Below are the code and all the weights of a small trained network. Each question names an input and a target symbol and asks about switching units off, where a switched-off unit gives its printed mean instead of its output.

import numpy as np


def w(rows, s, z=0):
    codes = np.array(rows[::2]) - 128.0
    scale = np.full(codes.shape[1], s)
    scale[-1] = z or s
    return codes * scale


def norm(h):
    return h / np.sqrt((h * h).mean(-1, keepdims=True) + 1e-5)


def f(y):
    return y / 2 * (1 + np.tanh(0.7978845608 * (y + 0.044715 * y**3)))


def softmax(a):
    e = np.exp(a - a.max(-1, keepdims=True))
    return e / e.sum(-1, keepdims=True)


def log_softmax(a):
    a = a - a.max(-1, keepdims=True)
    return a - np.log(np.exp(a).sum(-1, keepdims=True))


def net(x, mask):
    ids = ['ΔΞΨαγηθλμστ'.index(c) for c in x.split()]
    T = len(ids)
    res = E[ids] + P[:T]
    q, k, v = (norm(res) @ M[0].T for M in (Q, K, V))
    z = softmax(np.where(np.tri(T) > 0, q @ k.T / 4**0.5, -1e9)) @ v
    res = res + np.where(mask[0], z, O[0][:, -1]) @ O[0][:, :-1]
    y = f(norm(res) @ A[0][:, :-1].T + A[0][:, -1])
    res = res + np.where(mask[1:13], y, B[0][:, -1]) @ B[0][:, :-1]
    return log_softmax(norm(res)[-1] @ U[:, :-1].T + U[:, -1])


Q, K, V, O, A, B = {}, {}, {}, {}, {}, {}
E = w([
[131,124,179,107],'Δ',
[118,148,127,128],'Ξ',
[85,80,188,133],'Ψ',
[70,100,112,91],'α',
[114,64,185,152],'γ',
[106,148,104,96],'η',
[138,133,120,123],'θ',
[131,5,118,133],'λ',
[120,95,93,158],'μ',
[76,163,122,116],'σ',
[99,148,148,115],'τ',
],0.027)
P = w([
[214,106,140,173],'0',
[44,49,55,128],'1',
[125,2,40,89],'2',
[13,68,69,161],'3',
[131,62,60,77],'4',
[112,85,70,90],'5',
[128,75,64,89],'6',
[113,90,75,92],'7',
[126,74,64,99],'8',
[57,105,80,126],'9',
[139,75,69,99],'10',
[126,84,65,101],'11',
],0.0082)
Q[0] = w([
[89,33,66,140],'head 1',
[103,85,123,114],'head 1',
[168,210,150,254],'head 1',
[38,80,62,163],'head 1',
],0.012)
K[0] = w([
[166,219,174,237],'head 1',
[161,160,162,196],'head 1',
[1,96,150,31],'head 1',
[165,246,176,158],'head 1',
],0.0094)
V[0] = w([
[60,75,189,82],'head 1',
[207,63,135,139],'head 1',
[72,105,156,89],'head 1',
[134,101,9,113],'head 1',
],0.014)
O[0] = w([
[206,143,96,88,195],'head 1',
[95,210,155,156,254],'head 1',
[180,124,94,108,138],'head 1',
[101,141,67,253,118],'head 1',
],0.012,0.0031)
A[0] = w([
[148,214,153,166,186],'neuron 1',
[151,163,177,93,140],'neuron 2',
[190,110,72,105,191],'neuron 3',
[79,136,59,162,167],'neuron 4',
[98,86,125,154,152],'neuron 5',
[57,171,71,88,247],'neuron 6',
[91,51,123,112,178],'neuron 7',
[122,164,126,180,134],'neuron 8',
[87,72,158,90,155],'neuron 9',
[49,130,46,64,4],'neuron 10',
[122,58,254,157,132],'neuron 11',
[218,169,204,196,167],'neuron 12',
],0.014,0.0026)
B[0] = w([
[37,121,85,159,159],'neuron 1',
[82,132,31,117,168],'neuron 2',
[165,133,127,241,254],'neuron 3',
[156,77,62,58,238],'neuron 4',
[190,87,158,132,191],'neuron 5',
[221,159,100,125,223],'neuron 6',
[116,107,193,181,231],'neuron 7',
[95,90,143,85,169],'neuron 8',
[128,131,172,176,213],'neuron 9',
[103,139,168,21,184],'neuron 10',
[202,247,74,126,223],'neuron 11',
[21,167,208,83,141],'neuron 12',
],0.015,0.0059)
U = w([
[76,119,31,189,101],'Δ',
[142,57,61,155,80],'Ξ',
[181,122,24,173,10],'Ψ',
[128,57,159,33,110],'α',
[138,148,123,59,127],'γ',
[196,153,110,132,82],'η',
[130,125,58,133,250],'θ',
[145,188,80,99,225],'λ',
[31,162,108,175,89],'μ',
[140,201,197,172,179],'σ',
[134,2,197,164,169],'τ',
],0.0096,0.0016)

Each question gives the input, a string of symbols that net reads in full, and the target symbol t.
The units are the heads (4 rows each of Q, K, V and O) and the neurons (one row each of A and B). Each row of codes is followed by its name. A weight is (code - 128) times the scale printed after its matrix; where a second scale follows, it is the last column's (O, A, B and U).
mask holds one flag per unit, heads first, then neurons. A switched-off unit (its flag False) gives its mean, the last column of its rows in O or B, instead of its output. The means were averaged over made-up inputs and are rounded, as every weight is.
A unit's drop is (log p(t) with every unit on - log p(t) with that unit switched off) / (log p(t) with every unit on - log p(t) with every unit switched off).
The circuit of an input: a set's keep is (log p(t) with only the set's units on - log p(t) with every unit switched off) / (log p(t) with every unit on - log p(t) with every unit switched off). Starting from the 12 units with the biggest drops (on a tie, the unit counted first), units are removed one at a time, each time the one whose removal leaves the highest keep (on an exact tie, the one counted first), for as long as the keep stays at least 0.8.
units of the circuit, in order: the units of the circuit, biggest drop first
unit that matters most: the unit with the biggest drop
k most important neurons: the k neurons with the biggest drops, biggest first
drop of u: that unit's drop, to one decimal
input θ α α τ σ α α η Δ, target μ: units of the circuit, in order	(head 1)
input Ξ τ γ σ η λ Δ Ψ σ λ Ψ θ, target σ: units of the circuit, in order	(head 1; neuron 11)
input Ξ η Δ, target σ: units of the circuit, in order	(neuron 11; head 1)
input σ σ Ψ Δ, target τ: 2 most important neurons	(neuron 6; neuron 7)
input λ μ γ, target σ: 2 most important neurons	(neuron 11; neuron 12)
input Ξ μ θ Δ Ψ Δ γ Ξ γ σ, target σ: 3 most important neurons	(neuron 6; neuron 9; neuron 2)
input Ξ Δ Ξ μ α θ α μ σ, target σ: 2 most important neurons	(neuron 6; neuron 9)
input Ξ Ξ μ γ γ τ Ξ η θ η τ, target σ: 2 most important neurons	(neuron 11; neuron 9)
input μ Ξ μ η γ α σ τ, target Δ: units of the circuit, in order	(head 1; neuron 4)
input Ξ μ α α Ξ τ λ λ μ, target σ: 2 most important neurons	(neuron 11; neuron 3)
input Δ Ψ μ Ξ λ α, target α: drop of neuron 11	0.3
input σ Ξ μ τ τ σ, target τ: drop of head 1	0.7
input θ γ γ γ σ γ γ Ξ α, target μ: drop of neuron 1	0.0
input Ξ λ τ Δ η μ λ α α α α η, target σ: drop of neuron 9	0.2
input Ξ Ψ γ τ θ λ α θ λ η η α, target σ: unit that matters most	head 1
